Small tables with named rows and columns. After each table, cells are looked up by row and column.

belobok:
cols = kidip, rodotu, mem
mis: [8.544, 4.685, 1.433]
dizi: [2.286, 3.253, 6.520]
nel: [5.125, 4.908, 7.769]
dekiti: [7.974, 7.604, 6.685]

mem of dizi is 6.520
mem of mis is 1.433
mem of dekiti is 6.685
rodotu of dekiti is 7.604
rodotu of dizi is 3.253
kidip of dekiti is 7.974
rodotu of mis is 4.685
rodotu of nel is 4.908
kidip of mis is 8.544
kidip of nel is 5.125
kidip of dizi is 2.286
mem of nel is 7.769
Row with the largest rodotu: dekiti

nasazif:
,tadu,ler,libot,vuvi,devu,zotap,taf,sepora,zed
tel,146,161,97,109,147,163,182,146,127
gisoge,93,150,85,167,139,153,143,142,39
rokifo,113,103,182,160,65,181,90,83,90
nutanap,127,45,114,151,161,83,166,89,164
vem,121,195,97,149,64,64,200,135,174

zed of vem = 174
devu of vem = 64
ler of nutanap = 45
ler of vem = 195
libot of tel = 97
vuvi of gisoge = 167

Table rumega
         mosovuk  pinum  nagopo  varozeg  nuro  bolu  mava
fepapek      124    103     122      139   113   169   103
mameger       93    108     152      117   100    35   167
nasota       146    129     118      135   145   165    86
fufotam      117    117     170       97   124    48   146
birev        118    147     121      131   140    98   136
nud          122    100     110      140    94   182   126
kagak        107    117     162      101   108    26   160
nor           96    113     136      125   100    53   170
tek          149    144     109      133   170   244    51

nud, bolu: 182
fufotam, nagopo: 170
fufotam, mava: 146
fepapek, bolu: 169
nud, nuro: 94
tek, nuro: 170
nud, varozeg: 140
birev, mava: 136
fufotam, nuro: 124
kagak, varozeg: 101
kagak, mava: 160
nasota, bolu: 165
mameger, nagopo: 152
tek, pinum: 144
mameger, mava: 167
tek, mosovuk: 149
nor, mosovuk: 96
mameger, mosovuk: 93

rab
fields: magok, ves
giri: [78, 106]
gup: [80, 99]
bodi: [65, 179]
sal: [68, 160]
ronuz: [69, 157]
risiz: [67, 164]
zekamir: [82, 90]
gimek: [80, 97]
geva: [69, 154]
tadako: [66, 173]
zirosek: [80, 98]
rut: [50, 254]

What is the magok of gup in rab?
80
What is the ves of gup in rab?
99
What is the ves of gimek in rab?
97
What is the ves of risiz in rab?
164
What is the magok of gimek in rab?
80
What is the ves of ronuz in rab?
157
What is the magok of risiz in rab?
67
What is the ves of geva in rab?
154

vev =
	dedi	vinat	dit
buleg	-1018	5255	-423
ninoroz	-1525	-5391	-1767
sote	-1014	4771	-312
vazifu	-1528	-5462	-1766
mel	-1018	5274	-408
febe	-1528	-5441	-1739
rufurik	-1526	-5402	-1748
kad	-1019	5216	-445
vav	-1017	5264	-412
pas	-1014	5247	-391

dedi of vav: -1017
dit of vav: -412
dit of mel: -408
dedi of sote: -1014
dedi of febe: -1528
vinat of kad: 5216
dit of ninoroz: -1767
vinat of mel: 5274
vinat of pas: 5247
vinat of rufurik: -5402
dedi of vazifu: -1528
vinat of buleg: 5255
vinat of sote: 4771
dedi of kad: -1019

Table fevebi
|  | rilug | rov | bag | ginet | zezasip | lofero |
|---|---|---|---|---|---|---|
| kikura | 46.99 | 82.69 | 16.81 | 82.26 | 51.16 | 89.29 |
| filed | 40.61 | 80.79 | 20.32 | 89.52 | 52.59 | 85.05 |
| vitun | 39.63 | 41.22 | 41.94 | 34.49 | 27.13 | 20.39 |
| ril | 40.16 | 82.65 | 16.56 | 84.20 | 54.30 | 90.12 |
| nili | 41.85 | 80.51 | 15.07 | 84.75 | 54.00 | 90.14 |

What is the zezasip of kikura in fevebi? 51.16
What is the rilug of nili in fevebi? 41.85
What is the zezasip of nili in fevebi? 54.00
What is the ginet of filed in fevebi? 89.52
What is the rov of filed in fevebi? 80.79
What is the ginet of vitun in fevebi? 34.49
What is the bag of filed in fevebi? 20.32
What is the rov of ril in fevebi? 82.65
What is the bag of vitun in fevebi? 41.94
What is the rilug of kikura in fevebi? 46.99
What is the bag of ril in fevebi? 16.56
What is the lofero of ril in fevebi? 90.12
What is the ginet of nili in fevebi? 84.75
What is the ginet of ril in fevebi? 84.20
What is the bag of kikura in fevebi? 16.81
What is the lofero of vitun in fevebi? 20.39
What is the rilug of filed in fevebi? 40.61
What is the zezasip of vitun in fevebi? 27.13
What is the zezasip of ril in fevebi? 54.30
Which row has the largest zezasip? ril

togufas =
	dumarav	gup	meb
lagar	213	218	228
nunad	222	225	239
lil	227	226	246
gek	203	222	245
semub	94	104	73
fupope	209	213	228
sibami	93	107	72
muvu	209	213	230
feze	225	221	245
faset	230	232	251
tar	54	82	30

What is the dumarav of fupope in togufas? 209
What is the dumarav of semub in togufas? 94
What is the gup of muvu in togufas? 213
What is the gup of feze in togufas? 221
What is the dumarav of lil in togufas? 227
What is the dumarav of gek in togufas? 203
What is the dumarav of tar in togufas? 54
What is the meb of gek in togufas? 245
What is the gup of nunad in togufas? 225
What is the meb of muvu in togufas? 230
What is the gup of semub in togufas? 104
What is the meb of sibami in togufas? 72
What is the meb of fupope in togufas? 228
What is the gup of lagar in togufas? 218
What is the dumarav of faset in togufas? 230
What is the meb of nunad in togufas? 239
What is the dumarav of feze in togufas? 225
What is the meb of lagar in togufas? 228

